Here is a tiny trained network, its code and every weight. The questions are about switching its units off for an input and a class, where a switched-off unit gives its printed mean instead of its output.

import numpy as np


def w(rows, s, z=0):
    codes = np.array(rows[::2]) - 128.0
    scale = np.full(codes.shape[1], s)
    scale[-1] = z or s
    return codes * scale


def f(y):
    return np.maximum(y, 0)


def log_softmax(a):
    a = a - a.max(-1, keepdims=True)
    return a - np.log(np.exp(a).sum(-1, keepdims=True))


def net(x, mask):
    res = np.array(x, float).reshape(1, 6) / 4 @ E
    y = f(res @ A[0][:, :-1].T + A[0][:, -1])
    res = res + np.where(mask, y, B[0][:, -1]) @ B[0][:, :-1]
    return log_softmax(res[-1] @ U[:, :-1].T + U[:, -1])


A, B = {}, {}
E = w([
[182,146,184,183,223,174],'x0',
[89,214,196,119,46,114],'x1',
[202,166,192,66,147,69],'x2',
[187,44,148,152,89,150],'x3',
[113,152,107,64,90,181],'x4',
[255,56,238,139,53,158],'x5',
],0.0088)
A[0] = w([
[174,95,208,141,104,137,77],'N1',
[106,147,86,108,166,137,20],'N2',
[75,146,88,181,136,188,184],'N3',
[217,95,113,118,204,148,225],'N4',
[201,119,214,186,61,160,208],'N5',
[78,118,87,150,169,152,88],'N6',
[97,128,144,77,111,168,95],'N7',
[71,213,200,163,53,113,230],'N8',
[153,77,84,149,179,79,184],'N9',
[220,174,64,103,165,123,42],'N10',
[103,6,119,118,61,88,253],'N11',
],0.011,0.0034)
B[0] = w([
[157,89,109,143,170,168,205],'N1',
[159,134,197,187,120,161,162],'N2',
[129,82,105,106,166,169,187],'N3',
[69,153,87,63,119,157,215],'N4',
[156,66,172,106,189,140,253],'N5',
[204,76,175,124,168,163,175],'N6',
[121,97,90,139,167,159,154],'N7',
[77,106,113,8,154,73,223],'N8',
[123,144,91,95,136,121,187],'N9',
[106,180,158,138,120,115,157],'N10',
[70,129,95,80,138,80,217],'N11',
],0.011,0.014)
U = w([
[180,163,149,155,6,127,54],'0',
[120,170,156,161,122,84,44],'1',
[187,25,174,132,203,195,111],'2',
[41,132,115,60,101,102,253],'3',
],0.011,0.0045)

Each question gives the input, the list of numbers given to net, and the class t.
The units are the neurons (one row each of A and B). Each row of codes is followed by its name. A weight is (code - 128) times the scale printed after its matrix; where a second scale follows, it is the last column's (A, B and U).
mask holds one flag per neuron, in row order. A switched-off neuron (its flag False) gives its mean, the last column of its row in B, instead of its output. The means were averaged over made-up inputs and are rounded, as every weight is.
A unit's drop is (log p(t) with every unit on - log p(t) with that unit switched off) / (log p(t) with every unit on - log p(t) with every unit switched off).
The circuit of an input: a set's keep is (log p(t) with only the set's units on - log p(t) with every unit switched off) / (log p(t) with every unit on - log p(t) with every unit switched off). Starting from all 11 units, units are removed one at a time, each time the one whose removal leaves the highest keep (on an exact tie, the one counted first), for as long as the keep stays at least 0.8.
circuit, biggest first: the units of the circuit, biggest drop first
k most important neurons: the k neurons with the biggest drops, biggest first
drop when u is switched off: that unit's drop, to one decimal
input [-4,0,-8,-6,-8,-3], class 2: circuit, biggest first : N6
input [3,-1,6,-7,1,3], class 3: 2 most important neurons : N6, N5
input [-2,-6,-8,8,4,-2], class 3: 2 most important neurons : N11, N5
input [0,-7,0,7,5,2], class 3: circuit, biggest first : N4, N11
input [5,4,0,7,5,-8], class 2: 4 most important neurons : N11, N4, N6, N3
input [3,5,-6,-3,-7,-3], class 2: 4 most important neurons : N6, N11, N4, N3
input [-4,-1,-3,-8,-6,7], class 3: 2 most important neurons : N6, N11
input [7,3,1,-8,-4,-5], class 2: 2 most important neurons : N6, N11
input [3,0,6,-2,-1,-5], class 1: 2 most important neurons : N8, N11
input [8,3,5,1,1,-3], class 3: drop when N6 is switched off : 0.2
input [6,-1,7,-7,7,2], class 3: drop when N4 is switched off : 0.1
